Here is a tiny trained network, its code and every weight. The questions are about switching its units off for an input and a class, where a switched-off unit gives its printed mean instead of its output.

import numpy as np


def w(rows, s, z=0):
    codes = np.array(rows[::2]) - 128.0
    scale = np.full(codes.shape[1], s)
    scale[-1] = z or s
    return codes * scale


def f(y):
    return y / 2 * (1 + np.tanh(0.7978845608 * (y + 0.044715 * y**3)))


def log_softmax(a):
    a = a - a.max(-1, keepdims=True)
    return a - np.log(np.exp(a).sum(-1, keepdims=True))


def net(x, mask):
    res = np.array(x, float).reshape(1, 4) / 4 @ E
    y = f(res @ A[0][:, :-1].T + A[0][:, -1])
    res = res + np.where(mask, y, B[0][:, -1]) @ B[0][:, :-1]
    return log_softmax(res[-1] @ U[:, :-1].T + U[:, -1])


A, B = {}, {}
E = w([
[113,34,213,80,11,130,115,193,128],'x0',
[32,253,65,123,48,86,175,212,163],'x1',
[56,113,86,247,44,99,140,55,67],'x2',
[99,93,167,145,68,210,228,152,180],'x3',
],0.0042)
A[0] = w([
[118,115,128,136,107,137,140,129,130,155],'n1',
[136,127,130,134,131,118,125,124,136,116],'n2',
[127,140,122,131,118,118,108,127,125,184],'n3',
[125,126,124,124,133,126,121,123,121,76],'n4',
[100,109,109,218,71,133,163,77,119,161],'n5',
[110,235,113,120,111,132,160,170,142,148],'n6',
[106,116,121,194,80,131,151,86,124,169],'n7',
[124,128,126,138,109,133,135,117,127,159],'n8',
[135,128,118,133,158,129,117,111,119,146],'n9',
[128,139,128,136,125,135,121,125,122,144],'n10',
[121,164,113,120,117,137,145,144,141,171],'n11',
[123,170,111,125,139,105,106,137,124,251],'n12',
[112,114,130,167,94,135,160,114,132,161],'n13',
[126,118,132,118,115,118,122,139,117,126],'n14',
[138,91,143,115,150,154,120,125,139,149],'n15',
[144,140,118,136,189,122,107,93,114,165],'n16',
[142,89,153,114,159,148,130,128,135,148],'n17',
[138,123,130,122,139,129,132,123,126,139],'n18',
[121,139,111,123,121,117,115,136,114,129],'n19',
[109,158,122,109,125,131,157,157,147,132],'n20',
[114,231,113,118,112,130,151,169,149,144],'n21',
[114,92,143,119,50,122,127,154,129,150],'n22',
[124,89,142,88,62,97,70,165,108,147],'n23',
[118,170,111,132,129,110,115,143,125,178],'n24',
[116,158,115,125,127,123,134,145,134,141],'n25',
[132,46,160,91,104,145,140,153,139,216],'n26',
[155,166,107,146,254,113,96,72,112,154],'n27',
[136,128,127,127,149,129,120,122,125,214],'n28',
[134,122,125,126,144,121,126,120,128,240],'n29',
[145,143,128,135,174,123,107,102,120,186],'n30',
[141,95,149,114,132,144,142,140,138,143],'n31',
[170,41,163,97,224,170,143,122,153,145],'n32',
],0.013,0.0022)
B[0] = w([
[135,135,144,132,128,153,103,127,113,148],'n1',
[122,128,105,125,118,121,132,144,134,126],'n2',
[118,154,172,120,150,115,121,93,101,144],'n3',
[117,124,63,122,86,118,137,172,160,121],'n4',
[39,141,101,123,49,207,122,130,55,255],'n5',
[68,111,198,98,165,139,202,144,200,228],'n6',
[69,146,120,123,83,189,118,128,67,220],'n7',
[125,137,149,116,129,148,114,124,108,145],'n8',
[114,117,97,119,153,121,115,154,137,144],'n9',
[119,128,135,113,132,126,126,134,117,133],'n10',
[116,107,212,130,172,150,133,91,124,162],'n11',
[77,172,180,125,184,79,136,64,77,179],'n12',
[109,134,143,131,120,180,103,119,79,182],'n13',
[136,129,111,134,96,111,126,139,144,131],'n14',
[161,144,114,126,140,127,160,115,117,153],'n15',
[113,107,87,124,200,125,80,145,140,178],'n16',
[167,142,90,124,130,128,169,133,124,159],'n17',
[131,133,116,137,141,125,135,136,124,130],'n18',
[111,137,102,120,90,98,148,137,137,137],'n19',
[111,92,203,153,184,160,127,106,138,160],'n20',
[55,120,172,114,156,128,201,157,210,220],'n21',
[170,119,141,139,105,119,45,127,144,194],'n22',
[180,165,157,142,77,35,89,114,138,185],'n23',
[90,146,122,116,116,81,163,117,127,166],'n24',
[104,118,135,132,121,116,156,131,152,150],'n25',
[253,121,180,138,118,151,114,137,118,200],'n26',
[104,66,35,153,241,94,27,156,164,238],'n27',
[125,160,179,142,211,125,115,76,82,147],'n28',
[132,177,224,129,237,131,102,58,62,151],'n29',
[113,131,107,135,202,127,94,113,123,167],'n30',
[173,103,118,137,110,138,154,135,121,148],'n31',
[203,159,39,111,178,128,243,118,58,228],'n32',
],0.028,0.0067)
U = w([
[161,54,199,133,123,169,125,197,209,66],'0',
[128,84,2,124,79,119,132,216,227,4],'1',
[46,135,191,58,161,100,251,115,221,152],'2',
[242,151,72,108,158,136,247,107,61,168],'3',
[71,161,119,133,32,234,85,102,29,157],'4',
[93,74,22,143,239,76,25,116,126,139],'5',
[217,150,160,160,54,35,15,120,144,159],'6',
],0.0043,0.0012)

Each question gives the input, the list of numbers given to net, and the class t.
The units are the neurons (one row each of A and B). Each row of codes is followed by its name. A weight is (code - 128) times the scale printed after its matrix; where a second scale follows, it is the last column's (A, B and U).
mask holds one flag per neuron, in row order. A switched-off neuron (its flag False) gives its mean, the last column of its row in B, instead of its output. The means were averaged over made-up inputs and are rounded, as every weight is.
A unit's drop is (log p(t) with every unit on - log p(t) with that unit switched off) / (log p(t) with every unit on - log p(t) with every unit switched off).
The circuit of an input: a set's keep is (log p(t) with only the set's units on - log p(t) with every unit switched off) / (log p(t) with every unit on - log p(t) with every unit switched off). Starting from the 12 units with the biggest drops (on a tie, the unit counted first), units are removed one at a time, each time the one whose removal leaves the highest keep (on an exact tie, the one counted first), for as long as the keep stays at least 0.8.
units of the circuit, in order: the units of the circuit, biggest drop first
most important unit: the unit with the biggest drop
top k neurons: the k neurons with the biggest drops, biggest first
drop of u: that unit's drop, to one decimal
input [5,-5,7,-7], class 4: units of the circuit, in order : (n5 n27)
input [7,5,-2,-3], class 6: most important unit : n23
input [1,1,-2,5], class 0: units of the circuit, in order : (n32 n5 n12 n26)
input [7,-1,3,3], class 6: units of the circuit, in order : (n23 n22)
input [-7,3,2,0], class 2: top 3 neurons : (n6 n21 n22)
input [3,-6,8,-6], class 4: top 2 neurons : (n5 n7)
input [4,-1,-3,-2], class 3: top 2 neurons : (n27 n32)
input [6,5,-7,2], class 0: top 2 neurons : (n26 n22)
input [2,3,1,-1], class 2: top 2 neurons : (n5 n27)
input [6,3,-5,3], class 6: top 2 neurons : (n23 n22)
input [-1,-7,4,8], class 4: top 3 neurons : (n5 n7 n13)
input [7,-4,-2,-3], class 3: drop of n32 : 1.0
input [6,0,-1,7], class 6: drop of n30 : 0.0
input [2,5,4,1], class 4: drop of n6 : -0.1
input [-5,-7,-6,4], class 3: units of the circuit, in order : (n32)
input [3,3,-2,-7], class 2: top 3 neurons : (n27 n26 n22)
